Rows, each followed by one of two labels for a hidden trait (new trait and labels in each part)
(in the rows, 128 means zero)
[140, 140, 125, 89, 100, 105, 127, 198, 128, 108, 122, 109, 147, 144, 93, 61, 104, 152, 174, 101, 109, 116, 134]
q832
[109, 115, 135, 161, 150, 113, 109, 115, 141, 157, 140, 70, 111, 129, 150, 153, 118, 99, 126, 133, 145, 137, 111]
q832
[147, 139, 141, 126, 111, 102, 105, 117, 109, 126, 144, 155, 145, 150, 138, 111, 121, 118, 119, 93, 110, 118, 135]
q731
[140, 139, 144, 137, 129, 114, 102, 118, 111, 124, 143, 133, 140, 144, 136, 119, 119, 120, 130, 89, 119, 125, 138]
q731
[135, 121, 107, 124, 138, 125, 115, 127, 115, 167, 159, 136, 117, 120, 110, 112, 134, 136, 144, 96, 122, 149, 141]
q832
[113, 125, 130, 134, 148, 113, 107, 134, 109, 116, 144, 118, 144, 152, 119, 77, 95, 113, 143, 99, 126, 147, 160]
q832
[144, 139, 138, 135, 129, 107, 99, 156, 109, 110, 127, 26, 119, 134, 114, 91, 134, 164, 184, 103, 137, 138, 145]
q731
[128, 123, 110, 111, 115, 121, 118, 141, 141, 145, 158, 166, 131, 137, 118, 93, 118, 112, 130, 109, 125, 134, 149]
q832
[126, 123, 120, 106, 114, 123, 124, 119, 130, 128, 135, 157, 137, 135, 146, 147, 133, 123, 121, 132, 116, 127, 115]
q832
[118, 131, 138, 149, 153, 136, 127, 144, 110, 103, 110, 48, 122, 142, 145, 131, 147, 151, 150, 105, 111, 107, 111]
q731
[145, 131, 109, 97, 121, 128, 138, 150, 104, 107, 147, 187, 139, 133, 87, 88, 140, 162, 150, 94, 106, 123, 150]
q731
[111, 113, 104, 104, 110, 110, 114, 150, 132, 143, 158, 143, 137, 145, 136, 123, 139, 151, 160, 114, 127, 134, 135]
q832
[123, 126, 133, 134, 148, 135, 140, 170, 141, 139, 136, 102, 115, 118, 93, 89, 102, 118, 138, 115, 134, 142, 145]
q731
[118, 125, 135, 141, 136, 120, 113, 120, 112, 130, 151, 152, 138, 135, 108, 76, 111, 130, 152, 120, 131, 127, 120]
q832
[144, 140, 129, 119, 90, 91, 109, 187, 154, 154, 135, 17, 108, 133, 132, 117, 134, 133, 146, 84, 117, 145, 168]
q731
[145, 139, 139, 129, 124, 114, 108, 120, 103, 98, 111, 29, 114, 123, 115, 106, 129, 151, 159, 132, 143, 156, 162]
q731
[131, 134, 130, 128, 125, 120, 121, 133, 117, 117, 119, 71, 118, 122, 99, 91, 103, 108, 126, 110, 118, 123, 120]
q731
[148, 143, 153, 135, 113, 104, 92, 102, 117, 148, 165, 202, 146, 135, 99, 81, 84, 109, 134, 133, 146, 151, 153]
q731
[114, 119, 115, 120, 134, 128, 139, 168, 130, 123, 115, 57, 114, 126, 125, 127, 150, 189, 142, 98, 115, 110, 113]
q832
[114, 122, 131, 146, 136, 92, 91, 154, 136, 164, 179, 89, 110, 126, 106, 94, 137, 143, 155, 70, 114, 145, 163]
q832
[136, 121, 104, 101, 105, 88, 93, 187, 127, 131, 170, 92, 130, 151, 112, 81, 126, 163, 190, 77, 123, 138, 159]
q832
[120, 128, 130, 144, 149, 120, 132, 194, 138, 134, 131, 30, 108, 120, 74, 58, 117, 150, 164, 114, 140, 152, 161]
q731
[117, 122, 119, 124, 128, 111, 123, 176, 141, 152, 162, 141, 137, 146, 125, 105, 121, 138, 150, 102, 119, 122, 120]
q731
[118, 116, 117, 133, 149, 132, 119, 111, 114, 124, 133, 181, 134, 126, 91, 100, 120, 144, 143, 129, 120, 112, 108]
q832
[124, 122, 113, 110, 109, 105, 105, 119, 112, 120, 132, 79, 120, 127, 116, 117, 129, 150, 148, 124, 136, 142, 153]
q832
[115, 120, 118, 122, 125, 98, 137, 165, 154, 156, 156, 202, 145, 144, 144, 128, 133, 146, 127, 106, 108, 109, 102]
q731
[144, 131, 119, 93, 105, 116, 132, 166, 138, 124, 111, 63, 118, 141, 142, 133, 118, 116, 123, 109, 134, 147, 145]
q731
[113, 129, 144, 153, 147, 121, 104, 108, 122, 147, 152, 179, 128, 116, 94, 105, 133, 150, 154, 126, 119, 107, 115]
q832
[125, 119, 112, 125, 140, 118, 113, 134, 122, 142, 162, 140, 122, 126, 107, 113, 138, 146, 147, 102, 123, 139, 144]
q832
[146, 139, 135, 136, 132, 108, 111, 161, 120, 123, 131, 44, 110, 123, 78, 51, 85, 117, 137, 79, 109, 125, 137]
q731
[131, 127, 118, 113, 104, 112, 111, 108, 113, 125, 128, 154, 139, 138, 155, 146, 150, 142, 137, 128, 122, 116, 104]
q832
[143, 133, 131, 134, 116, 110, 105, 132, 120, 125, 142, 139, 136, 146, 138, 117, 129, 134, 145, 93, 113, 120, 122]
q731
[137, 145, 154, 131, 101, 126, 133, 124, 154, 135, 96, 73, 113, 123, 172, 208, 145, 107, 87, 137, 142, 149, 145]
q832
[121, 120, 111, 128, 142, 118, 118, 146, 113, 128, 102, 137, 140, 141, 110, 81, 105, 140, 158, 113, 127, 125, 124]
q832
[146, 129, 110, 97, 111, 147, 168, 144, 137, 109, 84, 61, 123, 137, 177, 170, 128, 90, 95, 132, 141, 148, 150]
q832
[114, 122, 114, 112, 118, 112, 125, 152, 134, 145, 150, 142, 147, 146, 147, 125, 148, 153, 151, 127, 137, 140, 143]
q731

New part:
[118, 208, 132, 99, 166, 173, 69, 140, 147, 223, 66, 123, 122, 147, 36, 207, 171, 189, 129, 110, 125, 127, 128, 125, 158, 120, 150, 105, 145, 154, 129, 162, 171, 129, 89, 146, 108, 145]
G
[160, 122, 106, 121, 84, 130, 145, 53, 111, 98, 117, 138, 125, 97, 191, 138, 125, 94, 136, 126, 130, 112, 142, 112, 91, 147, 107, 124, 112, 113, 165, 149, 123, 150, 147, 142, 164, 115]
B
[121, 174, 147, 108, 122, 179, 87, 86, 160, 172, 46, 125, 146, 129, 41, 185, 175, 179, 151, 104, 130, 128, 131, 116, 134, 132, 157, 110, 160, 145, 146, 189, 123, 134, 85, 149, 125, 119]
G
[135, 124, 147, 163, 102, 94, 137, 121, 133, 110, 108, 136, 131, 133, 66, 111, 141, 136, 156, 101, 132, 142, 118, 122, 129, 141, 157, 126, 124, 95, 127, 148, 68, 121, 104, 132, 132, 92]
B
[139, 165, 111, 99, 120, 158, 115, 69, 106, 158, 86, 148, 112, 108, 126, 197, 161, 136, 133, 126, 127, 117, 151, 117, 107, 126, 122, 114, 162, 132, 161, 174, 154, 156, 116, 159, 144, 111]
B
[142, 130, 104, 91, 122, 179, 136, 66, 106, 101, 111, 145, 124, 96, 189, 170, 131, 103, 123, 141, 124, 102, 157, 123, 95, 126, 98, 122, 149, 133, 157, 151, 179, 169, 138, 151, 163, 125]
B
[137, 170, 138, 149, 101, 109, 99, 149, 107, 173, 119, 136, 110, 138, 40, 167, 163, 153, 146, 134, 137, 152, 123, 109, 138, 153, 155, 124, 145, 111, 129, 159, 139, 123, 97, 137, 125, 89]
G
[119, 172, 107, 113, 142, 145, 88, 157, 67, 180, 169, 149, 113, 126, 170, 223, 142, 112, 106, 179, 127, 139, 137, 116, 164, 106, 112, 134, 190, 139, 125, 154, 235, 154, 129, 153, 141, 98]
B
[140, 136, 107, 103, 164, 156, 122, 151, 84, 164, 189, 146, 92, 127, 181, 177, 134, 125, 94, 168, 123, 120, 143, 128, 149, 92, 103, 123, 167, 136, 118, 134, 214, 138, 139, 145, 128, 111]
B
[177, 134, 129, 181, 80, 69, 135, 127, 110, 123, 147, 155, 104, 133, 144, 127, 135, 116, 140, 140, 137, 143, 120, 105, 104, 152, 140, 134, 121, 88, 131, 138, 123, 130, 128, 136, 150, 54]
G
[134, 204, 91, 58, 127, 136, 53, 100, 64, 236, 135, 142, 109, 111, 125, 255, 177, 140, 124, 174, 134, 140, 162, 96, 141, 135, 112, 122, 200, 146, 166, 194, 246, 179, 106, 193, 152, 117]
B
[175, 139, 123, 159, 76, 1, 144, 79, 81, 136, 97, 155, 112, 107, 159, 129, 153, 117, 157, 133, 138, 146, 127, 95, 94, 183, 141, 133, 116, 90, 161, 154, 114, 154, 126, 141, 162, 33]
G
[139, 147, 132, 124, 107, 122, 136, 87, 135, 144, 57, 139, 134, 110, 102, 158, 159, 146, 148, 93, 129, 117, 139, 119, 104, 155, 142, 114, 147, 118, 151, 152, 108, 137, 106, 153, 140, 108]
B
[186, 123, 127, 191, 73, 47, 150, 130, 72, 121, 163, 159, 104, 135, 170, 100, 132, 95, 144, 152, 135, 136, 117, 108, 92, 155, 133, 137, 113, 90, 128, 119, 114, 135, 134, 130, 159, 40]
G
[142, 111, 126, 134, 156, 129, 146, 169, 94, 122, 211, 135, 105, 139, 145, 115, 110, 93, 101, 144, 121, 127, 136, 139, 133, 80, 107, 130, 122, 122, 114, 125, 160, 125, 136, 122, 125, 135]
B
[113, 155, 150, 128, 146, 188, 96, 152, 151, 173, 111, 121, 123, 158, 28, 161, 145, 160, 126, 104, 123, 121, 121, 136, 157, 100, 151, 105, 135, 146, 113, 144, 145, 114, 95, 130, 105, 156]
G
[164, 185, 120, 160, 69, 66, 92, 122, 84, 171, 130, 151, 101, 131, 92, 198, 158, 135, 147, 157, 144, 161, 130, 82, 124, 155, 158, 134, 154, 95, 144, 163, 152, 132, 115, 156, 151, 41]
G
[162, 170, 93, 86, 118, 173, 108, 80, 86, 181, 142, 148, 97, 104, 165, 207, 138, 107, 119, 159, 129, 113, 160, 117, 110, 112, 100, 119, 168, 131, 156, 169, 199, 159, 137, 161, 159, 117]
B
[128, 167, 136, 129, 112, 154, 108, 126, 111, 159, 120, 141, 114, 127, 77, 174, 159, 150, 142, 124, 130, 136, 133, 134, 133, 131, 147, 116, 146, 124, 134, 171, 152, 137, 100, 146, 148, 123]
B
[147, 153, 109, 97, 95, 167, 120, 66, 117, 160, 53, 150, 118, 102, 141, 178, 163, 131, 147, 114, 131, 110, 149, 115, 99, 154, 127, 110, 149, 123, 162, 164, 133, 151, 120, 161, 157, 101]
B
[128, 156, 102, 85, 170, 209, 105, 141, 89, 179, 178, 149, 98, 121, 179, 226, 136, 117, 96, 162, 120, 111, 148, 128, 145, 95, 96, 114, 184, 144, 129, 164, 240, 155, 132, 159, 138, 132]
B
[130, 125, 113, 122, 166, 154, 113, 148, 105, 152, 178, 142, 108, 131, 148, 163, 128, 99, 103, 160, 121, 122, 134, 132, 148, 83, 109, 126, 153, 138, 116, 138, 191, 138, 129, 134, 129, 142]
B
[131, 193, 90, 86, 111, 74, 61, 131, 27, 215, 155, 148, 99, 115, 164, 255, 175, 133, 129, 186, 136, 161, 155, 96, 154, 149, 119, 140, 214, 129, 147, 190, 243, 176, 112, 178, 151, 69]
G
[169, 116, 108, 140, 70, 62, 160, 76, 69, 86, 165, 144, 121, 97, 216, 120, 123, 83, 140, 158, 137, 137, 148, 150, 89, 157, 108, 140, 120, 97, 159, 136, 117, 150, 150, 145, 168, 84]
B
[136, 137, 135, 135, 106, 128, 131, 90, 134, 134, 70, 139, 130, 114, 98, 155, 153, 142, 151, 97, 128, 119, 131, 125, 110, 155, 142, 116, 139, 120, 146, 155, 100, 138, 101, 150, 138, 84]
B
[137, 97, 156, 214, 103, 47, 156, 130, 137, 60, 114, 134, 134, 146, 99, 43, 116, 122, 150, 108, 129, 143, 110, 120, 121, 119, 168, 134, 84, 100, 116, 105, 38, 106, 117, 100, 130, 85]
G
[154, 137, 118, 131, 87, 163, 150, 61, 131, 122, 88, 145, 120, 100, 144, 127, 140, 111, 151, 106, 130, 115, 128, 116, 105, 169, 127, 117, 115, 110, 160, 148, 129, 148, 129, 145, 154, 124]
B
